Each row has a name. Each question is about the rows just above it.

[141 108 156 147 149 120 147 113 118 142 119 117 141 143 120 117 140 121
 141 119 116 142 119 116 113 115 114 156 113 113 119 140 140 110 141] = kaso
[173  95 182 178 174  83 197  80 100 175  87  84 157 159 109 108 139 121
 171  89  87 178  91  86  92  83  88 186  92  96 112 155 150 117 179] = bon
[147 108 157 147 149 107 168 110 115 155 104 108 157 158 109 108 150  99
 149 104 110 155 113 107  91  83  88 156 114 113 112 154 150 117 151] = Veke
Go on from [112 154 150 117] to the end of its row.  [151]
The rest of the row after [92 83 88]:  [186  92  96 112 155 150 117 179]
The rest of the row after [117 140 121]:  [141 119 116 142 119 116 113 115 114 156 113 113 119 140 140 110 141]
Go on from [108 157 147 149] to the end of its row.  [107 168 110 115 155 104 108 157 158 109 108 150  99 149 104 110 155 113
 107  91  83  88 156 114 113 112 154 150 117 151]
After [156 114 113], its row goes on with  [112 154 150 117 151]
After [157 158 109 108], its row goes on with  [150  99 149 104 110 155 113 107  91  83  88 156 114 113 112 154 150 117
 151]

[123 116 136 122 116 132 123 158 123 132 140  98 109 140  97 137 123 145
 102 139 119 152 128 109 123 127 118 130 139 137  96 121 145 143 128 126
 134 141 120] -> fepar
[120  82 150 123 159 132 123 159 123 132 119 140 149 123 131 126 115  93
 138 120 152 137 121 121 108 138 151  97 174  96 114  92 132 103 126 110
 130 104 141] -> degi
[137 126 107 133 127 108 128 121 124 114 117 135 126 108 138 143 124 126
 114 142 129 138 121 129 124 122 129 127 125 127 128 131 128 136 136 124
 130 130 124] -> luru
[146 144 148 131 146 121 144 142 144 125 113 111 132 165 137 133 151 125
 122 131 125 127 142 111 115 127 144 139 127 140 130 121 115 117 139 127
 122 122 132] -> Vod
[151 155 169 149 165 112 164 152 161 119  96 104 131 199 149 133 169 110
 131 142 118 122 135  98  93 131 162 145 121 152 130 114 108 118 158 120
 116 122 120] -> nak
[123 116 136 122 116 131 124 161 122 132 142  66 149 123 130 138 123 147
  99 139 118 153 127 109 123 126 117 132 141 138  93 120 144 144 128 128
 136 142 121] -> vof
[141 133 129 112 129 132 126 132 128 132 129 118 132 133 125 133 133 139
 113 118 134 133 148 126 136 125 126 135 135 130 131 129 123 116 119 133
 126 121 144] -> Zopun
[120  82 150 123 159 142 106 124 127 148 119  66 149 123 131 126 115  93
 138 120 152 121 118 121 108 138 151  97 174  96 114  92 132 103 126 110
 130 104 141] -> mokep
[118 134 125 100 118 136 140 150 145 108 142 118 127 118 127 125 155 115
 115 108 138 111  98 165 119 148 134 127 150 114 120 105 131 136 120 155
 143 125 151] -> fad
[146 144 148 131 146 121 144 142 144 125 113 111 132 165 137 133 152 125
 122 131 125 133 142 111 115 127 144 139 127 140 130 121 115 117 139 127
 122 122 132] -> Naf
The rest of the row after [136 120 155 143 125]:  [151]
The rest of the row after [137 133 151 125 122]:  [131 125 127 142 111 115 127 144 139 127 140 130 121 115 117 139 127 122
 122 132]
After [138 121], its row goes on with  [129 124 122 129 127 125 127 128 131 128 136 136 124 130 130 124]
Go on from [ 66 149 123 131] to the end of its row.  [126 115  93 138 120 152 121 118 121 108 138 151  97 174  96 114  92 132
 103 126 110 130 104 141]
Go on from [132 123 158 123 132] to the end of its row.  [140  98 109 140  97 137 123 145 102 139 119 152 128 109 123 127 118 130
 139 137  96 121 145 143 128 126 134 141 120]
After [122 116 132], its row goes on with  [123 158 123 132 140  98 109 140  97 137 123 145 102 139 119 152 128 109
 123 127 118 130 139 137  96 121 145 143 128 126 134 141 120]
Go on from [133 142] to the end of its row.  [111 115 127 144 139 127 140 130 121 115 117 139 127 122 122 132]

[137  82 105 143] -> siton
[151  89 134 135] -> Moto
[131 116 121 135] -> sume
[136 115 104 143] -> Dus
[136 115 122 135] -> lum
[165  81  80  60] -> regus
[135 120 121 135] -> Ses
[131 116 121 136] -> Pedab
After [115 122], its row goes on with  [135]
[136 115 104 143] is in which row?  Dus
Whose row is [131 116 121 135]?  sume

